Below are the code and all the weights of a small trained network. Each question names an input and a target symbol and asks about switching units off, where a switched-off unit gives its printed mean instead of its output.

import numpy as np


def w(rows, s, z=0):
    codes = np.array(rows[::2]) - 128.0
    scale = np.full(codes.shape[1], s)
    scale[-1] = z or s
    return codes * scale


def norm(h):
    return h / np.sqrt((h * h).mean(-1, keepdims=True) + 1e-5)


def f(y):
    return y / 2 * (1 + np.tanh(0.7978845608 * (y + 0.044715 * y**3)))


def softmax(a):
    e = np.exp(a - a.max(-1, keepdims=True))
    return e / e.sum(-1, keepdims=True)


def log_softmax(a):
    a = a - a.max(-1, keepdims=True)
    return a - np.log(np.exp(a).sum(-1, keepdims=True))


def net(x, mask):
    ids = ['ΔΛαζημσ'.index(c) for c in x.split()]
    T = len(ids)
    res = E[ids] + P[:T]
    r = norm(res)
    for j in range(2):
        rows = slice(3 * j, 3 * j + 3)
        q, k, v = (r @ M[0][rows].T for M in (Q, K, V))
        z = softmax(np.where(np.tri(T) > 0, q @ k.T / 3**0.5, -1e9)) @ v
        o = O[0][rows]
        res = res + np.where(mask[j], z, o[:, -1]) @ o[:, :-1]
    y = f(norm(res) @ A[0][:, :-1].T + A[0][:, -1])
    res = res + np.where(mask[2:14], y, B[0][:, -1]) @ B[0][:, :-1]
    return log_softmax(norm(res)[-1] @ U[:, :-1].T + U[:, -1])


Q, K, V, O, A, B = {}, {}, {}, {}, {}, {}
E = w([
[145,78,121,185],'Δ',
[121,49,157,163],'Λ',
[118,96,173,164],'α',
[133,186,167,170],'ζ',
[47,105,49,130],'η',
[159,123,250,167],'μ',
[185,142,40,236],'σ',
],0.012)
P = w([
[131,127,148,181],'0',
[28,158,150,253],'1',
[37,180,152,248],'2',
[90,167,116,200],'3',
[219,104,157,145],'4',
[175,156,128,143],'5',
[144,160,151,128],'6',
[47,206,139,106],'7',
[141,144,152,74],'8',
[181,205,126,124],'9',
[203,104,65,152],'10',
[23,203,120,175],'11',
],0.0069)
Q[0] = w([
[116,170,117,166],'h0',
[56,160,142,88],'h0',
[253,148,85,10],'h0',
[118,182,172,134],'h1',
[131,121,153,204],'h1',
[90,142,155,110],'h1',
],0.015)
K[0] = w([
[146,83,154,85],'h0',
[187,100,106,143],'h0',
[85,119,134,252],'h0',
[126,118,124,88],'h1',
[157,168,59,91],'h1',
[186,81,101,137],'h1',
],0.011)
V[0] = w([
[80,19,45,107],'h0',
[148,7,189,161],'h0',
[175,175,80,187],'h0',
[39,104,151,100],'h1',
[196,191,198,102],'h1',
[58,130,170,80],'h1',
],0.014)
O[0] = w([
[167,119,51,77,64],'h0',
[191,24,81,127,254],'h0',
[79,224,28,245,160],'h0',
[132,131,194,53,105],'h1',
[80,96,126,151,71],'h1',
[55,138,195,113,66],'h1',
],0.012,0.0096)
A[0] = w([
[196,145,109,162,172],'n0',
[115,90,90,184,158],'n1',
[144,68,89,172,254],'n2',
[188,146,178,144,180],'n3',
[55,91,58,67,182],'n4',
[151,134,213,118,145],'n5',
[115,240,65,161,112],'n6',
[40,196,184,157,140],'n7',
[185,161,95,13,98],'n8',
[126,72,111,147,112],'n9',
[45,123,6,95,188],'n10',
[122,132,171,143,139],'n11',
],0.011,0.0055)
B[0] = w([
[138,171,153,138,198],'n0',
[154,156,204,122,194],'n1',
[157,209,148,135,253],'n2',
[133,187,171,161,168],'n3',
[146,175,222,101,135],'n4',
[155,178,173,134,139],'n5',
[140,138,125,91,153],'n6',
[73,112,125,2,134],'n7',
[108,145,159,129,140],'n8',
[185,133,109,93,157],'n9',
[166,195,197,169,155],'n10',
[93,167,122,144,133],'n11',
],0.0093,0.013)
U = w([
[24,147,113,143,239],'Δ',
[96,73,184,163,157],'Λ',
[162,62,130,80,233],'α',
[58,172,75,183,218],'ζ',
[143,240,171,10,5],'η',
[157,116,254,159,50],'μ',
[145,194,45,192,79],'σ',
],0.0084,0.0028)

Each question gives the input, a string of symbols that net reads in full, and the target symbol t.
The units are the heads (3 rows each of Q, K, V and O) and the neurons (one row each of A and B). Each row of codes is followed by its name. A weight is (code - 128) times the scale printed after its matrix; where a second scale follows, it is the last column's (O, A, B and U).
mask holds one flag per unit, heads first, then neurons. A switched-off unit (its flag False) gives its mean, the last column of its rows in O or B, instead of its output. The means were averaged over made-up inputs and are rounded, as every weight is.
A unit's drop is (log p(t) with every unit on - log p(t) with that unit switched off) / (log p(t) with every unit on - log p(t) with every unit switched off).
The circuit of an input: a set's keep is (log p(t) with only the set's units on - log p(t) with every unit switched off) / (log p(t) with every unit on - log p(t) with every unit switched off). Starting from the 12 units with the biggest drops (on a tie, the unit counted first), units are removed one at a time, each time the one whose removal leaves the highest keep (on an exact tie, the one counted first), for as long as the keep stays at least 0.8.
circuit, biggest first: the units of the circuit, biggest drop first
top k neurons: the k neurons with the biggest drops, biggest first
heads that matter: for each layer, one digit per head in row order, 1 if its drop is at least 0.15 and else 0, layers parted by /
drop of u: that unit's drop, to one decimal
input η α ζ, target η: heads that matter => 11
input σ μ α Δ ζ η α ζ η, target η: circuit, biggest first => h0; n7; h1; n4
input α Δ σ α μ α α σ Λ Λ η σ, target α: heads that matter => 10
input α σ α Δ Δ σ σ μ, target σ: circuit, biggest first => h1
input σ σ η σ α Λ Λ α η Λ, target η: heads that matter => 10
input α σ μ μ ζ α α α α η, target μ: circuit, biggest first => h1; h0
input η α σ α σ ζ Δ ζ Δ, target Δ: top 2 neurons => n7; n2
input Δ Λ η Δ σ η σ μ, target σ: circuit, biggest first => h1; h0
input ζ ζ α α η, target η: top 2 neurons => n4; n6
input Λ μ ζ σ α μ η α Λ Δ α η, target α: drop of n3 => 0.1
input ζ σ ζ Δ Δ σ Λ α Λ α Λ Λ, target α: drop of n11 => 0.0
input Λ ζ α, target α: drop of h0 => 1.1
input η α Δ ζ μ Δ σ Δ η α, target η: drop of h1 => 0.3
input Λ Δ ζ, target α: circuit, biggest first => h0
